Below are the code and all the weights of a small trained network. Each question names an input and a class and asks about switching units off, where a switched-off unit gives its printed mean instead of its output.

import numpy as np


def w(rows, s, z=0):
    codes = np.array(rows[::2]) - 128.0
    scale = np.full(codes.shape[1], s)
    scale[-1] = z or s
    return codes * scale


def f(y):
    return y / 2 * (1 + np.tanh(0.7978845608 * (y + 0.044715 * y**3)))


def log_softmax(a):
    a = a - a.max(-1, keepdims=True)
    return a - np.log(np.exp(a).sum(-1, keepdims=True))


def net(x, mask):
    res = np.array(x, float).reshape(1, 5) / 4 @ E
    y = f(res @ A[0][:, :-1].T + A[0][:, -1])
    res = res + np.where(mask, y, B[0][:, -1]) @ B[0][:, :-1]
    return log_softmax(res[-1] @ U[:, :-1].T + U[:, -1])


A, B = {}, {}
E = w([
[177,209,98,108,180,107,199,76,109],'x0',
[88,147,34,116,32,67,177,132,108],'x1',
[116,77,136,119,191,86,81,125,137],'x2',
[237,137,37,126,110,121,91,104,127],'x3',
[94,140,136,8,127,112,44,139,133],'x4',
],0.011)
A[0] = w([
[118,132,113,96,67,141,95,133,125,237],'neuron 0',
[136,143,132,103,95,119,115,87,139,2],'neuron 1',
[131,117,92,110,128,103,83,137,130,214],'neuron 2',
[171,161,144,109,153,145,144,118,126,226],'neuron 3',
[133,136,114,151,118,106,155,132,136,69],'neuron 4',
[140,125,105,131,129,116,146,142,136,41],'neuron 5',
[119,106,185,89,154,150,41,151,139,184],'neuron 6',
[186,115,148,183,41,203,46,145,133,151],'neuron 7',
[160,98,143,118,110,130,119,118,122,104],'neuron 8',
[146,141,118,133,113,132,154,150,139,121],'neuron 9',
[159,136,130,118,150,118,142,157,157,106],'neuron 10',
[149,174,138,103,81,175,130,134,126,116],'neuron 11',
[141,164,105,162,78,136,238,128,127,89],'neuron 12',
[101,119,115,126,95,132,117,154,136,101],'neuron 13',
[108,93,173,159,139,122,127,137,129,43],'neuron 14',
[118,99,127,93,149,78,105,119,128,121],'neuron 15',
[115,153,116,79,193,110,151,126,130,184],'neuron 16',
[123,147,131,68,131,131,158,125,125,113],'neuron 17',
[112,115,194,94,149,151,32,131,128,160],'neuron 18',
[149,128,121,119,164,139,116,123,121,136],'neuron 19',
[108,104,196,255,140,158,179,133,130,185],'neuron 20',
],0.016,0.0038)
B[0] = w([
[212,120,147,126,94,143,158,72,122,182],'neuron 0',
[133,114,169,155,153,138,150,145,149,139],'neuron 1',
[176,146,131,110,118,133,159,101,126,179],'neuron 2',
[184,113,130,114,100,122,140,97,123,175],'neuron 3',
[131,132,159,114,142,182,104,139,131,153],'neuron 4',
[110,136,191,127,127,128,107,128,138,138],'neuron 5',
[112,121,147,51,161,133,64,69,94,212],'neuron 6',
[205,145,129,173,88,127,214,139,133,203],'neuron 7',
[114,141,171,120,114,127,167,110,117,138],'neuron 8',
[152,129,157,99,124,130,138,127,108,150],'neuron 9',
[144,133,103,117,100,116,98,142,138,138],'neuron 10',
[182,119,81,135,85,88,147,131,117,158],'neuron 11',
[224,117,119,37,131,119,50,29,124,233],'neuron 12',
[215,164,129,115,182,142,111,90,127,153],'neuron 13',
[62,137,138,139,145,133,127,157,117,163],'neuron 14',
[196,137,126,111,98,150,107,112,127,163],'neuron 15',
[185,124,134,125,89,145,129,107,126,173],'neuron 16',
[210,119,119,168,142,149,130,121,140,155],'neuron 17',
[70,115,90,94,173,107,46,110,147,210],'neuron 18',
[108,145,126,92,68,140,142,112,122,153],'neuron 19',
[89,135,118,245,113,121,231,246,145,249],'neuron 20',
],0.013,0.02)
U = w([
[240,196,131,189,61,160,217,148,135,207],'0',
[141,143,149,63,182,159,3,68,97,128],'1',
[17,134,195,211,222,163,126,214,158,6],'2',
],0.0076,0.0024)

Each question gives the input, the list of numbers given to net, and the class t.
The units are the neurons (one row each of A and B). Each row of codes is followed by its name. A weight is (code - 128) times the scale printed after its matrix; where a second scale follows, it is the last column's (A, B and U).
mask holds one flag per neuron, in row order. A switched-off neuron (its flag False) gives its mean, the last column of its row in B, instead of its output. The means were averaged over made-up inputs and are rounded, as every weight is.
A unit's drop is (log p(t) with every unit on - log p(t) with that unit switched off) / (log p(t) with every unit on - log p(t) with every unit switched off).
most important unit: the unit with the biggest drop
k most important neurons: the k neurons with the biggest drops, biggest first
drop when u is switched off: that unit's drop, to one decimal
input [7,1,-6,2,-2], class 1: most important unit => neuron 12
input [2,4,3,-8,-4], class 2: 2 most important neurons => neuron 7; neuron 0
input [-3,-3,-3,1,1], class 1: 2 most important neurons => neuron 20; neuron 6
input [3,0,-4,0,8], class 1: 3 most important neurons => neuron 20; neuron 7; neuron 18
input [6,5,5,-5,1], class 1: 3 most important neurons => neuron 20; neuron 7; neuron 0
input [7,5,5,4,-2], class 1: 3 most important neurons => neuron 20; neuron 7; neuron 12
input [3,7,0,-5,-3], class 1: 2 most important neurons => neuron 12; neuron 7
input [5,-3,-8,-4,7], class 1: 2 most important neurons => neuron 20; neuron 7
input [-6,-4,-6,-4,2], class 2: 2 most important neurons => neuron 12; neuron 20
input [-1,8,0,-4,-3], class 1: 2 most important neurons => neuron 12; neuron 7
input [-2,-7,-6,-2,-2], class 2: drop when neuron 12 is switched off => 0.2
input [-1,-5,-1,-7,-8], class 2: drop when neuron 12 is switched off => 0.0
input [-5,0,-6,-2,3], class 1: drop when neuron 20 is switched off => 3.8
